Below is a small trained network, with its code and all its weights. Each question gives an input and a class and asks what happens when units are switched off, that is, made to give their printed mean instead of their output.

import numpy as np


def w(rows, s, z=0):
    codes = np.array(rows[::2]) - 128.0
    scale = np.full(codes.shape[1], s)
    scale[-1] = z or s
    return codes * scale


def f(y):
    return y / 2 * (1 + np.tanh(0.7978845608 * (y + 0.044715 * y**3)))


def log_softmax(a):
    a = a - a.max(-1, keepdims=True)
    return a - np.log(np.exp(a).sum(-1, keepdims=True))


def net(x, mask):
    res = np.array(x, float).reshape(1, 2) / 4 @ E
    y = f(res @ A[0][:, :-1].T + A[0][:, -1])
    res = res + np.where(mask, y, B[0][:, -1]) @ B[0][:, :-1]
    return log_softmax(res[-1] @ U[:, :-1].T + U[:, -1])


A, B = {}, {}
E = w([
[91,5,156,64,79,118,159],'x0',
[75,192,201,107,164,58,163],'x1',
],0.015)
A[0] = w([
[72,176,191,120,159,61,166,152],'n1',
[101,66,142,118,73,122,135,66],'n2',
[142,87,5,150,104,202,78,126],'n3',
[75,169,80,125,132,159,134,4],'n4',
[128,47,165,139,154,121,133,51],'n5',
[92,125,178,148,190,98,129,144],'n6',
[126,94,49,161,116,156,96,139],'n7',
[151,176,113,188,145,146,151,93],'n8',
[139,154,148,125,116,75,143,108],'n9',
[102,81,148,92,71,134,202,74],'n10',
[125,185,135,166,124,187,108,85],'n11',
[154,177,69,158,174,102,116,107],'n12',
],0.014,0.0029)
B[0] = w([
[69,250,13,215,254,203,174,248],'n1',
[176,102,192,68,89,106,65,201],'n2',
[30,134,32,168,229,178,186,240],'n3',
[191,128,180,138,131,182,59,141],'n4',
[164,88,165,59,129,4,159,177],'n5',
[122,140,81,171,214,158,150,188],'n6',
[51,172,33,251,192,196,168,192],'n7',
[220,74,150,51,15,46,69,194],'n8',
[150,148,104,127,191,130,99,164],'n9',
[171,83,182,94,32,83,63,216],'n10',
[217,48,199,100,16,87,67,185],'n11',
[223,132,209,37,29,70,111,205],'n12',
],0.0078,0.018)
U = w([
[63,145,109,190,240,193,160,246],'0',
[205,86,251,69,29,62,88,10],'1',
],0.011,0.0013)

Each question gives the input, the list of numbers given to net, and the class t.
The units are the neurons (one row each of A and B). Each row of codes is followed by its name. A weight is (code - 128) times the scale printed after its matrix; where a second scale follows, it is the last column's (A, B and U).
mask holds one flag per neuron, in row order. A switched-off neuron (its flag False) gives its mean, the last column of its row in B, instead of its output. The means were averaged over made-up inputs and are rounded, as every weight is.
A unit's drop is (log p(t) with every unit on - log p(t) with that unit switched off) / (log p(t) with every unit on - log p(t) with every unit switched off).
most important unit: the unit with the biggest drop
top k neurons: the k neurons with the biggest drops, biggest first
drop of u: that unit's drop, to one decimal
input [-8,-7], class 1: top 3 neurons => [n12, n8, n11]
input [5,-8], class 0: most important unit => n3
input [7,-7], class 0: top 2 neurons => [n3, n7]
input [8,8], class 0: top 4 neurons => [n1, n6, n12, n8]
input [-5,4], class 1: top 2 neurons => [n3, n12]
input [6,6], class 0: top 4 neurons => [n1, n12, n8, n11]
input [5,-5], class 0: top 3 neurons => [n3, n7, n12]
input [6,-7], class 0: top 2 neurons => [n3, n7]
input [7,8], class 0: drop of n1 => 5.2
input [5,8], class 0: drop of n1 => 1.9
input [-4,2], class 1: drop of n4 => 0.0
